Each row is followed by one of two labels, saying whether the row has a hidden trait. Each part has a new trait and two new labels.
[-22 -22 -17  10 -50  11   9   2 -27  37 -32 -65  -5   1 -11  16  -1  -3
   8   5  -1  57 -30   1  10   2  28   6  -7  68]
Z169
[-30 -27  -8   4  -8   0   3   2 -42 -17  -5 -48   0   0  -2  15   6   1
   8  -5  11  23  10   1  -3  -8  48  -9 -12  29]
Z250
[ 41   3  16   0  -4 -55  -6  19  -4 -13 -22   2  -2   1   5  16  -3   4
  14   1  19  39   8  -5  -2 -24  11  -9  -1  24]
Z250
[-24  -8 -33   0   7  12   2   8 -40 -10 -10   1   2   0  -5   9   2   0
 -25  -3  10  -9   7   3  -7   3  25 -11 -17  10]
Z169
[ -9  -8 -17   3 -26  10  10 -17 -32  38 -21 -55   0   2  -7   3  -6  -1
  -4   6  -3   6 -37   3  -2   2   6   3  -5  52]
Z169
[ 31  -7  26   2 -10 -52  -4   9 -11 -11 -24 -24  -3   1   6  17  -2   4
  30   1  16  47  10  -5  -1 -26  18  -4   3  36]
Z250
[ 33  -8  33  -1   0 -53  -5  -5 -17 -20 -15 -42  -1   1  10  12  -2   6
  26   0  18  20  11  -4  -8 -27  17  -7   3  26]
Z250
[  4 -15   8   3 -27  -7   8 -30 -30  34 -22 -79   0   2  -1   3  -7   1
  17   6   2   9 -30   0  -2  -7   6   5   1  60]
Z169
[-30 -21 -23   2  -1  13   4   1 -46 -15  -5 -31   2   0  -4  12   5   0
  -8  -5   8   4  12   3  -5   0  42 -10 -14  22]
Z169
[ 22 -16  31   4 -20 -44   1  -6 -18   4 -26 -60  -4   2   6  14  -2   4
  40   2  14  50  -5  -5   0 -23  21  -1   5  52]
Z250
[ 44  12  14  -3  -9 -31   4 -19  -7  27 -36 -30   0   2   3   1 -12   3
   9   9   8  -2 -27  -2  -7 -10 -21   4   6  43]
Z250
[ 32  23 -22  -4   7 -14   2   3 -19  18 -30  41   3   1  -4   2 -10   0
 -31   7   3 -16 -18   0  -9   1 -19  -3  -6  15]
Z169
[ 21  -7   8  -1   6 -41  -5  14 -19 -26 -15  -2  -1   0   5  16   1   4
  10  -3  19  28  24  -3  -5 -22  24 -12  -5  13]
Z250
[ -9 -29   8   7 -39 -14   6  -9 -32  15 -19 -82  -4   1  -2  13   0   1
  25   2   7  48 -21  -1   4 -11  34   3  -1  64]
Z250
[  4 -24  13   6 -33 -15   6 -20 -31  19 -17 -87  -3   2   0  11  -2   2
  30   3   5  35 -21  -1   0  -4  26   4   1  62]
Z250
[ 25 -12  35   1 -19 -44   0 -14 -18   2 -18 -67  -3   2   7  11  -4   4
  38   3  15  34  -6  -4  -5 -26  19  -1   7  42]
Z250
[ -4   6 -33  -4  15  11   3   1 -34  -3 -15  33   5   0  -4   1  -3   0
 -35   0   6 -32  -1   3 -12   6   6 -11 -14   1]
Z169
[ 38  23  -8  -4   6 -23   3  -4 -13  22 -33  24   3   1  -3  -2 -12   1
 -24   8   4 -18 -24  -1 -10  -2 -23  -2  -2  23]
Z169
[ 49  15  16  -4   1 -42   3 -22 -10  21 -25 -23   1   2   5  -3 -12   3
   8   8   9 -12 -22  -2 -10 -13 -23   1   7  33]
Z250
[ 46  -3  17   4 -20 -55  -5  22   0   0 -36  -2  -4   1   3  21  -2   3
  23   4  16  65   2  -5   4 -25   9  -2   2  37]
Z250
[  8   9 -26  -6  24  -7   1   4 -32 -13 -14  36   5   0  -1   3  -2   2
 -28  -1  11 -30   8   1 -13  -1   6 -14 -12  -1]
Z169

[ -6  15  -7   3   7 -17  31  20   7   5   1 -10  19  12  -8  -7  16 -17
   0   3   1 -12 -15  -5 -20 -17   8  17  -1  -1  -5  48  11   0   6 -10
 -17  -3  20  -8 -21 -20  -2  11   7 -26 -63   4  12  -5  27  -1  -4  -9
 -27   2 -35  -7 -28  -4   7  -5  37  -8   4  22 -12   3  -2   9  -6  -6
  18   5   2  -8   5   4   1   6 -13 -17  11  12   7  -3  28  12  21   9]
Z901
[ -3   3 -18   3   4 -11  21   7   1   5   0  -2   7   1   6  -2  -1  -5
  -1   4   1  14  -6  -6  -7 -21   0  11  -1  10   8  19   5  -2  -1  -7
 -13  14   5 -11 -15 -30   3   3  -5 -10 -34  -2  13 -12  18  -6   0   4
 -17  -4 -14  -7  -8   0  12  -2  27  -4  -2   4 -13   7  -1  -2  -3   1
   4   7  -7   0   3   0  13   8  -1 -16  14  11   6   7  13  -2  13   5]
Z901
[  3 -21 -14   3  -3  13  -9 -14 -20   7  -1  11 -17 -25   7   8 -17  26
  -4   1  -4  36   0  -3   3  -6 -18  -2   8   6  15 -55  -7  -4 -14   3
   5  19 -23  -9   3  38   0  -6 -10  13  34   6  -2  -3 -20 -16  -6  13
   4  -9  35   2  27  13   7   4 -12   3 -13 -22   2   8   4 -13  11   6
 -36   6 -13  16  -3  -1  10   3  18   2   8   4  11  13 -23 -14 -11  -7]
Z901
[  0 -14 -10   5  -3  -4  21  -3  -3  10  -5   2   3  -1   8   7   8   2
  -3   5  -7   5   0 -12   4   4 -25  15  24   8  -6 -26   8  -7  -5  -2
 -17  11  -5   1 -10  13   1  -2   4   3 -10  -5  -3   6   1  -7   9   7
   4 -11  24  -6  34  -2  11  -9  -4  -4 -15  -4  -6   9   2  -2  10   3
 -15  14 -10  18   6  -9  -3   7  18   5   3   0  14  13 -12   2   2   1]
Z901
[ -2  17   8   0   7 -29  19  38   9 -16  -4 -15  28  18 -29  -5  34 -26
   5   0   7 -36 -16  -2 -33   3  11  21  -5 -11 -23  83  11   3  21 -13
 -21 -22  32  -8 -20 -32  -2  12  34 -42 -86  -3  13  12  33   0 -21 -20
 -23   6 -40 -12 -37  -7   2   4  52 -13  12  45 -11  -2  -3   1  -7 -25
  44   2  24  -7   6   8 -10   0 -12 -17  -1   9  12 -15  48  28  26  21]
Z753
[ -6  21  -4   3   8 -22  24  29  11  -6  -1 -14  17  14 -18  -9  20 -22
   4   1   8 -18 -19  -3 -27 -13  14  17 -11  -5 -12  77  11  -1  14 -13
 -19 -11  27 -13 -16 -26  -2  13  19 -40 -70   2  19  -1  26  -3 -16 -16
 -29   5 -36 -10 -44  -4   3   1  44  -9  13  33 -13   2  -3   3  -8 -14
  37   3  11 -13   3   6   0   0 -15 -23   9  15   6 -12  41  23  28  17]
Z753
[  1   5   3  -1   8 -16  31  14 -13   1   3   1  14   1  -5  -6  14  -1
  -2   4  -5  -3 -14   1 -26 -31   8  12  -2 -11   8  18   1  10  -8 -13
   2   2  14  -9 -19   4  -4   5   1 -21 -20  19   6  -2   6  -9 -13  -3
 -24   3 -28   3 -23   7   3   6  33  -6   0  25  -7  -3   4  12  -2  -9
   0  -6   0  -9   2  13   6  12 -12   7  14   5   8   3   8  -2  23   3]
Z901
[-10  27 -19   3  10 -16  12  24   6  -5   3 -14  17   4 -16 -14  -1 -17
   4   0  13   1 -22   2 -25 -32  26  11 -25   1   7  77   4   1  12 -16
 -13   1  23 -23 -16 -27   0  14   3 -37 -62   4  30 -21  32  -9 -19  -7
 -36   7 -54  -8 -59   3   7   5  50  -4  15  16 -16   3  -5  -3 -16 -11
  35   0   5 -22  -1  11  19   2 -22 -45  18  22  -1 -12  45   7  31  16]
Z753

New part:
[ 11  19  25   2  -2   2  25 -11  16   8 -19 -28   0  -2  -8  36]
[48]
[ 22  19  36  10  11   5   8  -6  10  14  -2 -32 -12   7  -6  26]
[50]
[ 12  31 -11  14  10  -5  -1 -35  33   3 -16 -37 -11 -10 -13   8]
[48]
[ 47  31 -16  12  13 -12  13 -27  28   5  -8 -69 -15 -29 -11 -14]
[48]
[ 24  31 -39   3  15 -20  10 -39  44   1 -25 -63 -10 -26 -17  -4]
[48]
[ 25  31  -8  13   8   2  14 -21  27  -4 -17  -6   0 -11 -12   2]
[48]
[ 38  20  29   2  12   0  32   0   6  16  -2  -8  -7   0 -14  19]
[50]
[-24  23  27 -16   0  -4  18 -33  27  18 -32 -31   3  16 -23  68]
[50]
[  3  26  10  -1  19  -3  -3 -18  27  13 -12  -4 -16  19 -15  38]
[50]
[ 81   6  -4  38  25  -3  18   9   4 -12   5  33 -24 -18   1 -50]
[50]
[ 28  21   6  31  10   8  14 -15  17 -12 -17  56  -9  -1 -10  -7]
[50]
[ 28  32  16  14   9   2  10 -17  21  13  -6 -46 -13 -11  -9   6]
[50]
[ 46  10  -2  16   8   3  34  -6   9  -8 -13  22  -5 -11  -9 -10]
[48]
[ 43  26 -47  -4  23 -29  12 -30  44   2 -16 -64 -15 -24 -18 -14]
[50]
[  1  15  16   4 -12   4  38 -15  15   4 -24 -72   5 -16  -1  32]
[48]
[ 33   5  30  12  14   4  22   7   1   4  -5   2 -11   9  -1  13]
[50]
[ 33   2  24  24  14   9  20   4   3 -13 -16  72  -8  12  -5  -1]
[48]
[ 30  15  10 -12   8 -11  45  -7  14  17 -15 -61  -1 -13 -16  35]
[50]
[  4  29   6  16  14   2   0 -26  32   1 -20  22 -11   6 -19  16]
[50]
[ 21  23  24  -1  14   0  23 -17  17  15 -10   9  -6   8 -22  34]
[50]
[ 13  23  23  10   3   5  19 -13  16  10  -7 -38  -6  -7  -8  22]
[48]
[ 42  21  -6  21  14   0  11 -14  26  -5 -10 -20 -13 -16  -6 -12]
[50]
[  4  11  45  19   9  17   8  -2   7   2 -10  54  -7  28  -7  32]
[50]
[ 43  32  -1   0  21 -15  27 -12  25  16  -5   7 -10  -6 -29   4]
[50]
[-22  26  22  10   4  12   9 -28  28  -1 -32  70   3  20 -22  42]
[50]
[ 41  32 -24   7  15 -14   9 -28  33   2 -12 -55 -13 -25 -11 -10]
[48]
[ 39  30 -19  -2  15 -16  28 -30  30  10 -13 -88  -7 -32 -15   8]
[48]
[ 13  21 -19   6  10  -8  10 -31  34  -7 -30 -24  -7 -11 -11   2]
[50]
[ 43  20  39  17  14   9  14  -1   3  15   4 -23 -10  -1  -7  12]
[50]
[ 20  27   0  -7  16 -14  10 -20  31  19 -17 -31 -11   3 -19  27]
[50]
[ 20   1  52  17  10  16  24  15  -6   2 -12  73  -3  24  -8  29]
[48]
[ 35  13  18  21  21   4   2  -1  11  -2  -5  44 -17  14  -6  -1]
[50]
[ 20  20  38   2   9   0  24  -6  10  20  -9 -13  -5  12 -16  47]
[50]
[   5   20    1   -7   -4   -5   23  -30   26   10  -24 -100   -1  -17
   -7   39]
[48]
[ 55   9  38  33  18  12  10  12  -4  -4  -1  62 -17  11  -2  -9]
[50]
[ 35  28 -17  -9  -4 -16  42 -28  29  10 -20 -90   3 -36 -16  14]
[48]
[ 16  22   5  20   7   7  12 -22  23  -6 -20  27  -7  -2 -11   4]
[50]
[ 28  25  29  23  12   8   8 -11  13   8  -6  41 -11  10 -16  12]
[50]
[ 28  30 -57   5  22 -26  -4 -39  56  -7 -21 -61 -18 -27 -13 -27]
[50]
[ 40  16  -9  11  15  -9  14 -14  21  -1 -11 -30 -11 -18 -10  -9]
[50]
[ 38  25   8  14  11  -2  22 -15  12   6  -7 -29 -11  -9  -5   3]
[50]
[ 20  22   3  12  15  -1  16 -19  24  -1 -20  17 -11   3 -15   9]
[50]
[ 63   1  62  24  -3  19  46  27 -25   8   3 -12  -3  -2   5  15]
[48]
[ 25   7  38  15  13  10  15   5   2   4   0  39 -10  19  -5  25]
[50]
[  6  16  19  14  10   6  -6 -17  19   3 -12 -38 -14   9   0  25]
[50]
[ 30  14  33   2   6   1  22  -4   7  16  -5 -49 -10   5  -4  32]
[50]
[ 42  10 -21 -10   9 -20  39 -15  20   3 -19 -66  -7 -29 -12  11]
[48]
[ 56  17  43  47   9  17  23  10  -7   8   6  20 -13  -6  -3  -3]
[48]
[ 50  12   2  17   3  -1  36  -8   7  -5 -13 -44  -6 -27   0  -9]
[48]
[  -7   39    2   19   -1    4  -37  -43   43   16   -4 -100  -19  -15
    8   26]
[50]
[ 17  20  17  24   8  12   9 -18  15 -13 -16  39  -6   4 -10   4]
[50]
[ 42  -1  59   6  -1   3  59  23 -20  16  -5  -6   2  10  -3  37]
[50]
[ 59  13  34  22  14   4  34  14  -5   2   4  42 -12   4 -10  -1]
[50]
[ 38  24  15  18   0   7  28 -15  10   4  -7 -28  -7 -18  -5   2]
[48]
[ 26  16  20  26   5   7  12 -18  20 -10 -16  -8  -8 -16  -4 -14]
[48]
